Below are the code and all the weights of a small trained network. Each question names an input and a class and asks about switching units off, where a switched-off unit gives its printed mean instead of its output.

import numpy as np


def w(rows, s, z=0):
    codes = np.array(rows[::2]) - 128.0
    scale = np.full(codes.shape[1], s)
    scale[-1] = z or s
    return codes * scale


def norm(h):
    return h / np.sqrt((h * h).mean(-1, keepdims=True) + 1e-5)


def f(y):
    return y / 2 * (1 + np.tanh(0.7978845608 * (y + 0.044715 * y**3)))


def log_softmax(a):
    a = a - a.max(-1, keepdims=True)
    return a - np.log(np.exp(a).sum(-1, keepdims=True))


def net(x, mask):
    res = np.array(x, float).reshape(1, 6) / 4 @ E
    u = 0
    for l in range(3):
        y = f(norm(res) @ A[l][:, :-1].T + A[l][:, -1])
        res = res + np.where(mask[u : u + 10], y, B[l][:, -1]) @ B[l][:, :-1]
        u += 10
    return log_softmax(norm(res)[-1] @ U[:, :-1].T + U[:, -1])


A, B = {}, {}
E = w([
[199,186,15,80,90],'x0',
[129,142,157,120,102],'x1',
[209,147,98,252,116],'x2',
[160,123,188,88,119],'x3',
[139,248,154,121,226],'x4',
[140,145,159,111,102],'x5',
],0.0047)
A[0] = w([
[86,179,155,190,161,10],'0.n1',
[149,223,114,110,133,37],'0.n2',
[11,168,170,102,196,52],'0.n3',
[73,95,154,156,118,82],'0.n4',
[55,255,67,155,140,91],'0.n5',
[83,103,90,222,243,144],'0.n6',
[158,248,73,68,162,5],'0.n7',
[148,139,107,155,194,38],'0.n8',
[90,93,126,37,143,156],'0.n9',
[227,100,95,136,102,154],'0.n10',
],0.0074,0.0017)
B[0] = w([
[157,182,163,166,95,162],'0.n1',
[78,43,163,149,132,183],'0.n2',
[168,207,200,36,134,252],'0.n3',
[83,15,155,51,147,168],'0.n4',
[154,90,135,91,178,218],'0.n5',
[103,138,187,129,75,240],'0.n6',
[140,3,133,105,126,251],'0.n7',
[173,161,105,86,181,144],'0.n8',
[103,194,74,132,89,210],'0.n9',
[125,162,81,160,33,203],'0.n10',
],0.0057,0.0031)
A[1] = w([
[148,109,37,177,187,110],'1.n1',
[134,64,78,109,91,97],'1.n2',
[113,159,152,188,165,109],'1.n3',
[187,157,112,73,158,62],'1.n4',
[31,106,178,120,109,77],'1.n5',
[203,70,178,237,162,211],'1.n6',
[158,113,83,149,158,98],'1.n7',
[107,170,54,69,116,136],'1.n8',
[133,221,236,138,176,3],'1.n9',
[68,138,205,1,116,232],'1.n10',
],0.008,0.0023)
B[1] = w([
[124,117,175,138,71,147],'1.n1',
[122,191,159,115,142,162],'1.n2',
[175,253,163,137,84,134],'1.n3',
[55,67,177,122,134,140],'1.n4',
[191,35,159,70,146,164],'1.n5',
[231,137,160,171,157,198],'1.n6',
[126,90,155,154,98,132],'1.n7',
[70,200,150,197,78,151],'1.n8',
[141,217,158,74,120,187],'1.n9',
[102,105,38,138,136,254],'1.n10',
],0.0074,0.0076)
A[2] = w([
[254,40,160,143,146,43],'2.n1',
[46,184,78,95,236,5],'2.n2',
[207,171,84,254,97,68],'2.n3',
[140,113,58,79,103,201],'2.n4',
[176,118,211,202,177,117],'2.n5',
[166,147,110,46,117,108],'2.n6',
[134,41,36,78,142,189],'2.n7',
[203,57,135,206,127,81],'2.n8',
[109,16,103,59,57,209],'2.n9',
[192,97,96,201,140,146],'2.n10',
],0.0075,0.0017)
B[2] = w([
[3,76,174,198,125,245],'2.n1',
[143,29,195,93,117,191],'2.n2',
[126,83,135,24,154,239],'2.n3',
[134,154,105,240,150,184],'2.n4',
[140,196,170,213,152,211],'2.n5',
[44,77,139,175,49,162],'2.n6',
[129,179,88,135,239,219],'2.n7',
[64,112,153,78,50,227],'2.n8',
[163,137,130,184,237,255],'2.n9',
[119,3,157,112,64,194],'2.n10',
],0.0062,0.0047)
U = w([
[112,105,63,122,225,253],'0',
[116,72,241,185,72,155],'1',
[63,235,36,200,106,32],'2',
[200,83,81,124,28,124],'3',
[81,168,178,9,142,45],'4',
[241,207,190,138,144,132],'5',
],0.012,0.0031)

Each question gives the input, the list of numbers given to net, and the class t.
The units are the neurons (one row each of A and B). Each row of codes is followed by its name. A weight is (code - 128) times the scale printed after its matrix; where a second scale follows, it is the last column's (A, B and U).
mask holds one flag per neuron, layer by layer. A switched-off neuron (its flag False) gives its mean, the last column of its row in B, instead of its output. The means were averaged over made-up inputs and are rounded, as every weight is.
A unit's drop is (log p(t) with every unit on - log p(t) with that unit switched off) / (log p(t) with every unit on - log p(t) with every unit switched off).
The circuit of an input: a set's keep is (log p(t) with only the set's units on - log p(t) with every unit switched off) / (log p(t) with every unit on - log p(t) with every unit switched off). Starting from the 12 units with the biggest drops (on a tie, the unit counted first), units are removed one at a time, each time the one whose removal leaves the highest keep (on an exact tie, the one counted first), for as long as the keep stays at least 0.8.
circuit, biggest first: the units of the circuit, biggest drop first
unit that matters most: the unit with the biggest drop
top k neurons: the k neurons with the biggest drops, biggest first
k most important neurons of layer l: the k neurons of layer l with the biggest drops, biggest first
drop of u: that unit's drop, to one decimal
input [6,0,2,-5,-1,-2], class 3: 2 most important neurons of layer 2	(2.n1 2.n3)
input [6,5,8,2,1,-8], class 1: circuit, biggest first	(1.n10 2.n1 1.n9)
input [2,3,4,4,-3,2], class 3: unit that matters most	0.n10
input [-3,-3,0,-3,5,-8], class 4: circuit, biggest first	(0.n3 2.n9)
input [5,4,-4,0,0,-8], class 2: 3 most important neurons of layer 1	(1.n8 1.n5 1.n2)
input [5,-8,1,-4,0,0], class 3: 2 most important neurons of layer 1	(1.n5 1.n10)
input [3,2,5,-2,1,-6], class 1: 2 most important neurons of layer 0	(0.n9 0.n5)
input [8,-3,-8,7,0,-6], class 2: top 2 neurons	(1.n8 0.n9)
input [6,8,2,-3,1,-2], class 1: 4 most important neurons of layer 0	(0.n7 0.n9 0.n5 0.n2)
input [4,2,-7,-2,1,4], class 0: top 2 neurons	(0.n7 0.n10)
input [8,-3,3,-6,5,6], class 1: top 2 neurons	(0.n7 1.n10)
input [1,8,-7,-1,6,0], class 0: 2 most important neurons of layer 1	(1.n10 1.n2)
input [1,3,6,-2,5,-4], class 1: top 2 neurons	(0.n3 0.n7)
input [-3,-3,4,2,1,-6], class 5: unit that matters most	0.n7
input [-1,-4,3,1,1,-8], class 5: top 2 neurons	(0.n6 0.n7)
input [5,6,3,5,1,-2], class 1: 3 most important neurons of layer 0	(0.n7 0.n9 0.n2)
input [-8,6,8,1,3,3], class 5: 2 most important neurons of layer 1	(1.n9 1.n3)
input [-8,-4,-4,-3,-1,-4], class 0: drop of 2.n9	0.1
input [7,1,2,3,8,1], class 1: 2 most important neurons of layer 0	(0.n7 0.n3)
input [8,-3,5,6,2,2], class 1: most important neuron of layer 1	(1.n10)
input [5,-3,6,-6,2,-4], class 1: 2 most important neurons of layer 1	(1.n10 1.n1)
input [4,0,-1,-6,-4,8], class 2: drop of 1.n6	0.3
input [2,6,-1,-2,-3,-1], class 2: drop of 1.n6	0.2
